Below are the code and all the weights of a small trained network. Each question names an input and a class and asks about switching units off, where a switched-off unit gives its printed mean instead of its output.

import numpy as np


def w(rows, s, z=0):
    codes = np.array(rows[::2]) - 128.0
    scale = np.full(codes.shape[1], s)
    scale[-1] = z or s
    return codes * scale


def norm(h):
    return h / np.sqrt((h * h).mean(-1, keepdims=True) + 1e-5)


def f(y):
    return y / 2 * (1 + np.tanh(0.7978845608 * (y + 0.044715 * y**3)))


def log_softmax(a):
    a = a - a.max(-1, keepdims=True)
    return a - np.log(np.exp(a).sum(-1, keepdims=True))


def net(x, mask):
    res = np.array(x, float).reshape(1, 8) / 4 @ E
    u = 0
    for l in range(3):
        y = f(norm(res) @ A[l][:, :-1].T + A[l][:, -1])
        res = res + np.where(mask[u : u + 11], y, B[l][:, -1]) @ B[l][:, :-1]
        u += 11
    return log_softmax(norm(res)[-1] @ U[:, :-1].T + U[:, -1])


A, B = {}, {}
E = w([
[196,85,82,50,135,79,194,73,177],'x0',
[156,118,142,159,128,168,155,114,130],'x1',
[145,133,132,149,105,133,171,152,140],'x2',
[88,40,233,103,241,115,174,182,151],'x3',
[112,122,104,135,145,103,100,128,132],'x4',
[1,184,136,97,76,168,169,57,218],'x5',
[126,134,150,98,129,123,100,106,118],'x6',
[136,126,139,135,137,129,118,107,127],'x7',
],0.006)
A[0] = w([
[81,90,97,163,126,108,147,95,135,11],'L0N0',
[114,181,196,218,151,179,52,254,40,230],'L0N1',
[135,166,46,146,122,142,99,92,147,250],'L0N2',
[252,183,19,147,45,131,68,117,7,158],'L0N3',
[43,191,184,216,66,188,69,139,72,200],'L0N4',
[140,129,128,154,64,229,47,118,139,108],'L0N5',
[172,216,53,101,110,147,173,97,161,88],'L0N6',
[94,126,120,129,115,62,218,23,95,90],'L0N7',
[114,228,22,154,15,176,99,33,179,57],'L0N8',
[60,148,140,167,61,108,123,153,83,179],'L0N9',
[232,142,59,130,89,120,95,151,45,61],'L0N10',
],0.0055,0.0016)
B[0] = w([
[139,149,181,82,135,155,152,141,134,122],'L0N0',
[119,64,168,161,20,118,56,129,89,238],'L0N1',
[126,164,163,81,40,191,215,121,78,179],'L0N2',
[43,143,145,77,170,180,109,160,254,247],'L0N3',
[72,217,116,115,165,88,216,216,150,226],'L0N4',
[118,162,99,112,156,124,101,160,91,165],'L0N5',
[117,94,116,120,93,130,43,45,107,177],'L0N6',
[150,119,97,95,58,192,99,183,150,158],'L0N7',
[179,91,120,169,124,86,153,122,25,254],'L0N8',
[154,199,202,125,192,212,152,76,112,164],'L0N9',
[136,133,168,147,188,145,180,115,201,187],'L0N10',
],0.0078,0.0064)
A[1] = w([
[34,204,169,200,179,182,110,111,189,136],'L1N0',
[198,195,103,116,136,192,34,193,105,51],'L1N1',
[120,224,92,239,184,73,118,122,1,49],'L1N2',
[51,111,184,61,134,158,197,177,176,5],'L1N3',
[114,210,90,83,159,159,160,138,247,98],'L1N4',
[178,65,149,116,113,75,119,174,110,94],'L1N5',
[152,88,73,118,153,138,131,28,250,29],'L1N6',
[165,109,126,149,141,184,166,157,112,241],'L1N7',
[197,113,113,106,235,120,154,191,182,37],'L1N8',
[166,114,74,158,127,65,146,41,81,22],'L1N9',
[218,37,83,113,171,53,184,41,101,8],'L1N10',
],0.0069,0.0012)
B[1] = w([
[211,164,69,130,150,134,65,154,130,255],'L1N0',
[110,111,80,166,138,114,148,118,175,136],'L1N1',
[134,123,209,116,191,135,252,106,115,192],'L1N2',
[117,143,105,170,122,112,81,113,166,246],'L1N3',
[104,39,237,150,121,80,128,119,91,225],'L1N4',
[146,150,165,123,158,164,161,156,60,171],'L1N5',
[50,98,181,117,143,53,224,134,149,223],'L1N6',
[53,153,121,41,165,37,2,104,106,153],'L1N7',
[196,143,106,61,87,133,142,98,109,192],'L1N8',
[161,128,134,134,90,154,69,94,135,145],'L1N9',
[187,185,78,104,111,172,139,195,125,213],'L1N10',
],0.0096,0.0055)
A[2] = w([
[103,166,134,157,180,127,172,195,189,51],'L2N0',
[127,100,210,190,163,118,87,141,88,96],'L2N1',
[20,109,178,150,99,154,147,157,172,197],'L2N2',
[161,187,120,167,89,156,114,180,100,84],'L2N3',
[160,123,57,72,99,142,176,70,138,103],'L2N4',
[134,216,56,227,160,163,2,129,249,182],'L2N5',
[96,58,109,90,132,114,200,58,212,28],'L2N6',
[153,118,116,116,123,117,200,124,126,72],'L2N7',
[101,198,80,129,90,136,196,78,76,42],'L2N8',
[178,62,52,131,49,171,93,36,92,1],'L2N9',
[123,84,132,160,116,129,158,132,172,220],'L2N10',
],0.0087,0.001)
B[2] = w([
[166,90,91,115,58,172,76,46,127,192],'L2N0',
[55,122,87,209,78,132,132,142,124,211],'L2N1',
[254,104,125,75,186,132,138,136,139,223],'L2N2',
[80,69,128,71,192,78,121,89,163,190],'L2N3',
[124,74,98,155,144,204,69,140,46,198],'L2N4',
[183,180,72,162,195,246,107,92,206,254],'L2N5',
[117,113,171,162,70,78,121,74,171,216],'L2N6',
[138,166,132,116,188,105,94,148,136,172],'L2N7',
[81,205,133,165,129,88,205,150,145,204],'L2N8',
[78,109,6,36,48,103,48,90,144,169],'L2N9',
[66,185,193,62,167,99,60,104,99,150],'L2N10',
],0.011,0.0069)
U = w([
[153,144,86,193,187,229,80,119,216,225],'0',
[145,44,218,82,116,49,137,92,196,226],'1',
[73,40,153,229,119,128,118,230,51,140],'2',
[218,86,121,43,177,132,162,231,46,1],'3',
[76,229,126,159,152,132,254,148,88,84],'4',
[65,111,30,80,29,124,117,95,86,41],'5',
],0.009,0.0015)

Each question gives the input, the list of numbers given to net, and the class t.
The units are the neurons (one row each of A and B). Each row of codes is followed by its name. A weight is (code - 128) times the scale printed after its matrix; where a second scale follows, it is the last column's (A, B and U).
mask holds one flag per neuron, layer by layer. A switched-off neuron (its flag False) gives its mean, the last column of its row in B, instead of its output. The means were averaged over made-up inputs and are rounded, as every weight is.
A unit's drop is (log p(t) with every unit on - log p(t) with that unit switched off) / (log p(t) with every unit on - log p(t) with every unit switched off).
The circuit of an input: a set's keep is (log p(t) with only the set's units on - log p(t) with every unit switched off) / (log p(t) with every unit on - log p(t) with every unit switched off). Starting from the 12 units with the biggest drops (on a tie, the unit counted first), units are removed one at a time, each time the one whose removal leaves the highest keep (on an exact tie, the one counted first), for as long as the keep stays at least 0.8.
circuit, biggest first: the units of the circuit, biggest drop first
unit that matters most: the unit with the biggest drop
top k neurons: the k neurons with the biggest drops, biggest first
top k neurons in layer l: the k neurons of layer l with the biggest drops, biggest first
drop of u: that unit's drop, to one decimal
input [-8,-3,-2,-6,-3,2,-8,-5], class 4: top 2 neurons : (L0N8, L1N2)
input [-1,5,-5,5,8,-8,0,-3], class 2: circuit, biggest first : (L2N1)
input [2,-6,7,-8,-3,-4,5,-7], class 1: circuit, biggest first : (L0N3, L1N4)
input [-3,4,-4,3,-3,-1,-8,-3], class 2: top 2 neurons : (L0N3, L2N1)
input [0,1,-6,-8,0,2,-8,1], class 4: top 2 neurons : (L0N8, L0N1)
input [1,7,-3,-2,-3,-4,-1,8], class 1: top 2 neurons : (L1N6, L1N4)
input [-1,7,-1,5,-8,0,8,-3], class 2: top 3 neurons : (L0N3, L0N4, L0N10)
input [1,2,-4,7,7,7,-4,5], class 1: top 4 neurons : (L0N1, L1N4, L1N6, L0N4)
input [-7,0,1,6,-1,-2,-1,5], class 2: top 2 neurons in layer 0 : (L0N3, L0N1)
input [2,-6,-7,5,5,-2,0,-4], class 3: top 2 neurons in layer 0 : (L0N3, L0N1)
input [-6,5,3,4,-4,0,-6,3], class 2: top 2 neurons in layer 2 : (L2N1, L2N5)
input [0,3,-6,0,-6,5,7,-8], class 4: top 2 neurons : (L0N3, L0N8)
input [-4,-8,-2,-7,7,1,-5,2], class 4: top 3 neurons : (L0N8, L1N2, L0N2)
input [3,2,-3,4,5,3,-4,6], class 1: unit that matters most : L0N8
input [4,0,-5,3,3,0,2,-3], class 3: top 2 neurons : (L0N3, L1N10)
input [-8,6,7,-4,-1,2,-3,-5], class 4: top 2 neurons : (L0N8, L1N2)
input [3,8,-6,0,4,8,6,-5], class 5: top 2 neurons : (L0N3, L0N8)
input [2,-3,6,-1,-2,-6,5,-1], class 1: top 2 neurons : (L0N3, L1N4)
input [-5,7,5,-1,1,1,5,4], class 4: top 2 neurons in layer 1 : (L1N2, L1N4)
input [0,6,8,-4,-3,5,7,6], class 4: unit that matters most : L1N2
input [4,-6,7,-4,0,-1,-6,-3], class 1: drop of L0N3 : 1.7
input [8,-7,-7,-3,-8,-8,4,7], class 1: drop of L0N2 : 0.0
input [8,8,-3,-2,7,-6,4,-5], class 1: drop of L0N3 : 0.3
